Here is a tiny trained network, its code and every weight. The questions are about switching its units off for an input and a class, where a switched-off unit gives its printed mean instead of its output.

import numpy as np


def w(rows, s, z=0):
    codes = np.array(rows[::2]) - 128.0
    scale = np.full(codes.shape[1], s)
    scale[-1] = z or s
    return codes * scale


def f(y):
    return y / 2 * (1 + np.tanh(0.7978845608 * (y + 0.044715 * y**3)))


def log_softmax(a):
    a = a - a.max(-1, keepdims=True)
    return a - np.log(np.exp(a).sum(-1, keepdims=True))


def net(x, mask):
    res = np.array(x, float).reshape(1, 5) / 4 @ E
    y = f(res @ A[0][:, :-1].T + A[0][:, -1])
    res = res + np.where(mask, y, B[0][:, -1]) @ B[0][:, :-1]
    return log_softmax(res[-1] @ U[:, :-1].T + U[:, -1])


A, B = {}, {}
E = w([
[143,126,101,160,74,66,115],'x0',
[93,174,66,97,141,120,72],'x1',
[247,181,78,70,144,119,195],'x2',
[93,43,69,90,102,205,185],'x3',
[145,115,136,104,133,122,102],'x4',
],0.011)
A[0] = w([
[67,116,150,46,61,154,172,32],'neuron 0',
[43,174,107,120,110,121,107,82],'neuron 1',
[127,57,32,127,137,177,171,72],'neuron 2',
[66,160,73,101,167,121,102,147],'neuron 3',
[137,199,148,214,163,103,146,152],'neuron 4',
[169,86,217,186,148,197,197,232],'neuron 5',
[92,250,200,136,191,98,160,46],'neuron 6',
[122,134,56,103,173,157,60,38],'neuron 7',
[166,44,202,147,149,126,177,189],'neuron 8',
[98,27,158,197,187,121,123,44],'neuron 9',
[97,92,74,75,99,66,98,108],'neuron 10',
[52,58,134,168,111,120,131,176],'neuron 11',
[93,109,164,154,94,149,63,34],'neuron 12',
[70,93,164,108,120,134,71,43],'neuron 13',
[180,79,66,63,191,108,68,122],'neuron 14',
[108,150,215,1,225,226,115,193],'neuron 15',
[95,81,53,127,58,164,128,103],'neuron 16',
[57,84,142,151,81,130,86,51],'neuron 17',
[117,132,130,103,82,234,158,54],'neuron 18',
[103,149,165,196,187,103,112,102],'neuron 19',
[145,143,104,78,161,86,170,1],'neuron 20',
],0.0094,0.0044)
B[0] = w([
[173,145,111,67,59,139,77,169],'neuron 0',
[167,139,53,167,131,193,183,169],'neuron 1',
[135,146,77,63,93,122,104,221],'neuron 2',
[101,121,117,235,83,132,124,186],'neuron 3',
[134,207,117,69,127,98,61,207],'neuron 4',
[101,169,59,170,131,84,102,226],'neuron 5',
[116,76,93,57,44,159,82,203],'neuron 6',
[136,148,58,171,76,139,168,163],'neuron 7',
[120,155,64,193,104,153,122,201],'neuron 8',
[151,151,60,143,130,184,104,192],'neuron 9',
[121,72,192,202,126,49,100,163],'neuron 10',
[128,166,115,89,111,65,164,230],'neuron 11',
[172,154,95,45,156,118,176,181],'neuron 12',
[183,195,81,81,107,159,166,183],'neuron 13',
[121,171,98,142,132,92,194,188],'neuron 14',
[60,166,98,132,213,59,112,255],'neuron 15',
[54,68,142,90,93,70,85,202],'neuron 16',
[228,177,60,46,192,128,204,204],'neuron 17',
[98,112,124,56,121,93,64,183],'neuron 18',
[115,169,65,56,130,123,75,186],'neuron 19',
[154,211,127,116,123,254,155,160],'neuron 20',
],0.0087,0.0093)
U = w([
[131,126,116,74,71,135,5,151],'0',
[212,192,87,109,132,186,184,40],'1',
[106,167,103,161,112,65,110,253],'2',
[105,156,91,167,139,51,85,156],'3',
[121,158,57,232,87,137,79,206],'4',
[102,102,171,194,107,166,110,22],'5',
[90,67,254,205,92,180,210,3],'6',
],0.0089,0.0047)

Each question gives the input, the list of numbers given to net, and the class t.
The units are the neurons (one row each of A and B). Each row of codes is followed by its name. A weight is (code - 128) times the scale printed after its matrix; where a second scale follows, it is the last column's (A, B and U).
mask holds one flag per neuron, in row order. A switched-off neuron (its flag False) gives its mean, the last column of its row in B, instead of its output. The means were averaged over made-up inputs and are rounded, as every weight is.
A unit's drop is (log p(t) with every unit on - log p(t) with that unit switched off) / (log p(t) with every unit on - log p(t) with every unit switched off).
The circuit of an input: a set's keep is (log p(t) with only the set's units on - log p(t) with every unit switched off) / (log p(t) with every unit on - log p(t) with every unit switched off). Starting from the 12 units with the biggest drops (on a tie, the unit counted first), units are removed one at a time, each time the one whose removal leaves the highest keep (on an exact tie, the one counted first), for as long as the keep stays at least 0.8.
units of the circuit, in order: the units of the circuit, biggest drop first
unit that matters most: the unit with the biggest drop
top k neurons: the k neurons with the biggest drops, biggest first
drop of u: that unit's drop, to one decimal
input [-1,2,5,4,8], class 2: unit that matters most : neuron 17
input [7,5,-8,-6,-2], class 1: units of the circuit, in order : neuron 17; neuron 1; neuron 12
input [-7,-3,-7,-5,1], class 1: units of the circuit, in order : neuron 13; neuron 17
input [-6,-8,6,-7,-3], class 4: units of the circuit, in order : neuron 8; neuron 5
input [-2,8,7,-6,1], class 4: units of the circuit, in order : neuron 3; neuron 7
input [-6,-5,-3,-8,7], class 0: top 2 neurons : neuron 6; neuron 19
input [5,7,5,-7,-1], class 0: top 2 neurons : neuron 6; neuron 4
input [-3,8,-2,0,6], class 4: top 2 neurons : neuron 3; neuron 7
input [-3,3,7,-7,1], class 0: top 2 neurons : neuron 6; neuron 17
input [-3,-8,-5,-5,-6], class 4: top 3 neurons : neuron 8; neuron 5; neuron 9
input [8,8,0,-8,-2], class 0: top 2 neurons : neuron 6; neuron 4
input [3,-5,-5,1,0], class 1: top 2 neurons : neuron 17; neuron 15
input [-5,6,3,2,0], class 4: top 3 neurons : neuron 3; neuron 7; neuron 11
input [-7,-8,4,6,1], class 4: unit that matters most : neuron 8
input [1,6,-7,-7,-7], class 0: top 3 neurons : neuron 6; neuron 19; neuron 4
input [-2,-7,-8,-5,-7], class 1: top 2 neurons : neuron 17; neuron 12
input [-7,8,1,-2,4], class 4: top 2 neurons : neuron 3; neuron 7
input [-2,-6,-6,0,0], class 1: drop of neuron 9 : 0.1
input [3,5,3,-4,0], class 4: drop of neuron 15 : 0.4
input [-5,-1,5,7,7], class 0: units of the circuit, in order : neuron 18
input [-8,2,-3,1,5], class 3: drop of neuron 15 : 0.8
input [5,1,-7,4,5], class 1: drop of neuron 17 : 0.5
